Here is a tiny trained network, its code and every weight. The questions are about switching its units off for an input and a class, where a switched-off unit gives its printed mean instead of its output.

import numpy as np


def w(rows, s, z=0):
    codes = np.array(rows[::2]) - 128.0
    scale = np.full(codes.shape[1], s)
    scale[-1] = z or s
    return codes * scale


def f(y):
    return np.maximum(y, 0)


def log_softmax(a):
    a = a - a.max(-1, keepdims=True)
    return a - np.log(np.exp(a).sum(-1, keepdims=True))


def net(x, mask):
    res = np.array(x, float).reshape(1, 6) / 4 @ E
    y = f(res @ A[0][:, :-1].T + A[0][:, -1])
    res = res + np.where(mask, y, B[0][:, -1]) @ B[0][:, :-1]
    return log_softmax(res[-1] @ U[:, :-1].T + U[:, -1])


A, B = {}, {}
E = w([
[122,137,121,112,116,133,138,123,129,118],'x0',
[179,132,114,153,122,113,106,96,120,121],'x1',
[187,83,170,57,104,92,190,189,136,194],'x2',
[142,8,112,157,101,175,147,173,221,71],'x3',
[143,138,144,113,109,125,141,96,115,78],'x4',
[112,130,67,150,196,40,190,154,154,98],'x5',
],0.013)
A[0] = w([
[131,148,134,110,169,108,126,100,58,159,125],'neuron 1',
[169,151,118,134,56,97,146,190,140,149,4],'neuron 2',
[141,121,100,133,176,64,182,147,115,128,77],'neuron 3',
[110,161,147,104,138,71,108,106,68,176,139],'neuron 4',
[92,170,120,108,135,97,121,102,92,164,123],'neuron 5',
[164,192,152,69,158,103,138,126,108,175,127],'neuron 6',
[98,138,128,104,128,140,128,143,133,118,44],'neuron 7',
[102,167,105,152,118,144,92,138,144,100,21],'neuron 8',
[106,154,129,167,139,141,96,143,134,97,20],'neuron 9',
[121,160,143,128,124,136,148,135,140,128,38],'neuron 10',
[184,59,113,115,131,161,155,160,140,111,117],'neuron 11',
[67,153,73,175,166,171,74,108,112,67,58],'neuron 12',
[140,155,102,132,145,70,158,151,160,117,96],'neuron 13',
[165,83,120,145,150,154,80,166,177,115,124],'neuron 14',
[119,145,88,124,158,24,142,162,152,81,87],'neuron 15',
[142,72,119,141,86,135,144,117,205,104,125],'neuron 16',
[142,147,151,182,122,125,166,132,109,133,81],'neuron 17',
[136,101,161,98,123,43,139,155,143,129,45],'neuron 18',
[147,85,113,136,115,164,132,148,181,91,139],'neuron 19',
[186,148,187,94,60,221,69,161,92,161,88],'neuron 20',
[253,124,177,40,99,80,207,188,141,202,52],'neuron 21',
[116,139,93,155,166,57,180,151,134,91,103],'neuron 22',
[91,141,106,157,77,127,115,149,107,117,62],'neuron 23',
[133,123,177,112,79,234,60,125,108,164,94],'neuron 24',
],0.012,0.004)
B[0] = w([
[45,130,95,179,19,142,151,154,75,152,193],'neuron 1',
[135,143,172,116,168,160,191,147,153,154,158],'neuron 2',
[141,56,148,67,158,108,52,121,127,155,179],'neuron 3',
[77,117,31,169,90,151,177,225,37,62,208],'neuron 4',
[102,135,90,176,74,118,152,177,73,78,191],'neuron 5',
[128,176,134,182,7,139,152,208,106,74,197],'neuron 6',
[156,199,91,111,139,91,103,127,150,101,132],'neuron 7',
[163,149,102,173,153,202,213,83,139,189,158],'neuron 8',
[137,186,196,131,142,199,161,70,123,145,155],'neuron 9',
[146,138,144,126,109,111,162,112,128,114,130],'neuron 10',
[86,162,120,169,81,144,195,171,75,76,200],'neuron 11',
[184,176,233,160,202,253,174,84,237,84,210],'neuron 12',
[127,43,107,132,110,99,67,55,73,160,169],'neuron 13',
[130,145,44,136,92,132,166,147,71,102,187],'neuron 14',
[138,54,105,64,149,37,44,82,145,152,191],'neuron 15',
[99,112,80,170,21,149,146,210,114,60,205],'neuron 16',
[165,150,148,93,120,156,84,164,115,130,135],'neuron 17',
[111,172,195,134,177,129,122,95,125,112,168],'neuron 18',
[88,126,134,124,28,115,157,181,43,84,199],'neuron 19',
[140,21,102,35,132,80,68,92,174,184,229],'neuron 20',
[184,227,231,213,239,221,176,53,204,162,252],'neuron 21',
[134,61,119,38,94,33,83,61,119,173,190],'neuron 22',
[140,146,113,123,138,177,110,89,148,90,143],'neuron 23',
[124,55,112,64,167,3,19,78,136,145,222],'neuron 24',
],0.0068,0.019)
U = w([
[122,106,86,150,43,105,162,221,107,82,253],'0',
[136,34,105,12,146,27,79,49,168,178,85],'1',
[146,158,157,162,220,182,174,68,213,135,49],'2',
],0.011,0.0015)

Each question gives the input, the list of numbers given to net, and the class t.
The units are the neurons (one row each of A and B). Each row of codes is followed by its name. A weight is (code - 128) times the scale printed after its matrix; where a second scale follows, it is the last column's (A, B and U).
mask holds one flag per neuron, in row order. A switched-off neuron (its flag False) gives its mean, the last column of its row in B, instead of its output. The means were averaged over made-up inputs and are rounded, as every weight is.
A unit's drop is (log p(t) with every unit on - log p(t) with that unit switched off) / (log p(t) with every unit on - log p(t) with every unit switched off).
The circuit of an input: a set's keep is (log p(t) with only the set's units on - log p(t) with every unit switched off) / (log p(t) with every unit on - log p(t) with every unit switched off). Starting from the 12 units with the biggest drops (on a tie, the unit counted first), units are removed one at a time, each time the one whose removal leaves the highest keep (on an exact tie, the one counted first), for as long as the keep stays at least 0.8.
circuit, biggest first: the units of the circuit, biggest drop first
unit that matters most: the unit with the biggest drop
top k neurons: the k neurons with the biggest drops, biggest first
drop of u: that unit's drop, to one decimal
input [-3,-2,-7,6,-2,1], class 2: unit that matters most	neuron 12
input [5,-8,-8,3,2,8], class 1: top 2 neurons	neuron 22; neuron 15
input [-7,-4,-8,7,3,-5], class 2: top 2 neurons	neuron 12; neuron 4
input [-2,1,7,4,6,-7], class 1: top 2 neurons	neuron 20; neuron 24
input [1,-7,-7,0,-4,-8], class 1: top 3 neurons	neuron 24; neuron 21; neuron 20
input [0,5,-7,-1,2,-8], class 1: top 3 neurons	neuron 24; neuron 20; neuron 21
input [6,4,-8,7,-8,3], class 2: top 3 neurons	neuron 12; neuron 4; neuron 9
input [5,3,7,-8,8,-5], class 0: top 2 neurons	neuron 6; neuron 4
input [8,-8,5,7,2,8], class 1: top 2 neurons	neuron 15; neuron 22
input [-5,-1,0,-5,2,-6], class 1: top 3 neurons	neuron 20; neuron 24; neuron 16
input [-4,-3,7,4,4,1], class 2: drop of neuron 21	1.4
input [0,1,-1,-1,-4,-8], class 1: drop of neuron 1	0.0
input [3,-3,4,-1,8,2], class 2: drop of neuron 21	0.1
input [8,-8,8,1,1,-1], class 2: circuit, biggest first	neuron 21
